Look-ups in named tables: a row name and a column name give one cell, copied from the table.

tezogof:
	zut	kenup	tup	bukim	sonad	givi	kobifur	lozavu
mozaf	180	184	201	151	190	118	138	110
buzat	94	118	94	124	119	137	175	205
mig	140	119	135	134	116	89	68	52
bot	88	113	165	158	188	229	204	239

zut of mig = 140
kenup of bot = 113
sonad of buzat = 119
kobifur of bot = 204
zut of buzat = 94
kobifur of mozaf = 138
Which row has the largest kenup? mozaf

ravufon =
columns: betonad, bor, muna, suzeg, bogopo, seketim, gop
duba: [66, 81, 76, 33, 58, 57, 79]
tiko: [67, 49, 38, 117, 90, 113, 55]
lafenup: [51, 149, 124, 158, 59, 72, 59]
vido: [67, 76, 68, 74, 73, 85, 70]
naki: [69, 58, 42, 210, 73, 135, 57]
nibibe: [44, 51, 91, 15, 58, 25, 62]

muna of duba is 76
bor of vido is 76
gop of vido is 70
muna of nibibe is 91
suzeg of lafenup is 158
bogopo of tiko is 90
bogopo of nibibe is 58
muna of lafenup is 124
betonad of lafenup is 51
gop of lafenup is 59
muna of tiko is 38
gop of naki is 57
bogopo of vido is 73
Row with the largest muna: lafenup

midebo:
	zuk	nelir	vavip	nunode	tep	bozube	sakuzo
pim	233	134	204	77	120	132	171
gifik	229	147	210	201	49	148	229
sofur	127	207	199	186	143	121	174

What is the nunode of gifik in midebo?
201
What is the bozube of pim in midebo?
132
What is the zuk of gifik in midebo?
229
What is the sakuzo of pim in midebo?
171
What is the sakuzo of gifik in midebo?
229
What is the tep of pim in midebo?
120
What is the nelir of gifik in midebo?
147
Row with the largest bozube: gifik

fem =
fields: vagudet, vizofik, tizivu, rov, sotukup
nis: [185, 26, 152, 94, 190]
zomo: [127, 166, 129, 127, 123]
ruz: [105, 215, 151, 84, 130]

zomo, vagudet => 127
nis, sotukup => 190
zomo, sotukup => 123
ruz, vizofik => 215
ruz, vagudet => 105
ruz, tizivu => 151
zomo, tizivu => 129
nis, rov => 94
ruz, sotukup => 130
ruz, rov => 84
nis, vagudet => 185
zomo, rov => 127
nis, vizofik => 26
zomo, vizofik => 166
nis, tizivu => 152
Row with the largest tizivu: nis

fer:
,fatuma,bafisa,bures,netiba,zovupa,pum,kuf
dideti,618,835,762,607,618,590,550
nusuz,572,477,498,592,614,554,696
sovib,462,453,797,568,533,150,801
lor,748,887,490,602,795,563,808
pazor,719,795,673,644,875,534,650
nutusi,553,634,568,648,548,698,626
zov,622,579,530,607,293,553,757
rifofaf,665,772,514,646,655,581,704
fod,804,629,528,599,493,544,624
katigo,666,762,344,626,885,336,849
nos,827,842,394,601,844,593,892

What is the pum of sovib in fer? 150
What is the fatuma of zov in fer? 622
What is the bafisa of sovib in fer? 453
What is the zovupa of zov in fer? 293
What is the netiba of nusuz in fer? 592
What is the pum of katigo in fer? 336
What is the pum of lor in fer? 563
What is the pum of fod in fer? 544
What is the netiba of nos in fer? 601
What is the kuf of fod in fer? 624
What is the pum of nutusi in fer? 698
What is the kuf of nusuz in fer? 696

voz
|  | las | nol | buv | sukisug | lagob | revap | viz | ginano | sir | pomog |
|---|---|---|---|---|---|---|---|---|---|---|
| mifovi | -32.7 | 30.3 | -25.5 | 19.9 | -0.9 | -77.2 | 5.0 | 8.5 | -23.5 | -1.9 |
| pum | -26.4 | 94.6 | -0.7 | 40.3 | 15.6 | -69.0 | -5.7 | -5.0 | -21.2 | -9.1 |
| gup | 54.4 | 38.8 | 88.3 | -67.4 | -16.7 | 29.6 | -17.2 | -35.6 | 22.6 | -33.7 |

pomog of gup is -33.7
sukisug of pum is 40.3
revap of gup is 29.6
ginano of gup is -35.6
revap of mifovi is -77.2
lagob of gup is -16.7
las of mifovi is -32.7
buv of pum is -0.7
pomog of mifovi is -1.9
lagob of mifovi is -0.9
las of gup is 54.4
nol of gup is 38.8
sir of pum is -21.2
pomog of pum is -9.1
sir of gup is 22.6
lagob of pum is 15.6
Which row has the largest ginano? mifovi

Table sen
,geg,bem,vem,sut,tesonu,vod,nilo,defev,bav,mib
nul,0.5,0.3,0.7,0.3,0.3,0.4,0.5,0.3,0.7,0.6
kar,0.5,0.3,0.7,0.9,0.3,0.3,0.3,0.5,0.5,0.6
meb,0.3,0.1,0.6,0.4,0.5,0.6,0.2,0.5,0.7,0.4
tes,0.5,0.4,0.7,0.5,0.7,0.6,0.1,0.4,0.4,0.6
miv,0.6,0.5,0.3,0.4,0.4,0.3,0.0,0.7,0.5,0.5
zef,0.6,0.6,0.8,0.5,0.6,0.5,0.4,0.5,0.9,0.5
pak,0.4,0.9,0.5,0.3,0.8,0.2,0.6,0.6,0.5,0.3
koriref,0.4,0.3,0.8,0.3,0.4,0.4,0.1,0.3,0.5,0.8
lizab,0.3,0.5,0.3,0.6,0.3,0.1,0.2,0.4,0.5,0.6
kovas,0.5,0.4,0.6,0.3,0.5,0.3,0.1,0.4,0.4,0.7

defev of kar = 0.5
defev of tes = 0.4
mib of pak = 0.3
tesonu of kovas = 0.5
nilo of koriref = 0.1
defev of zef = 0.5
bav of zef = 0.9
vem of kovas = 0.6
geg of lizab = 0.3
sut of zef = 0.5
vod of pak = 0.2
geg of zef = 0.6
Which row has the largest defev? miv

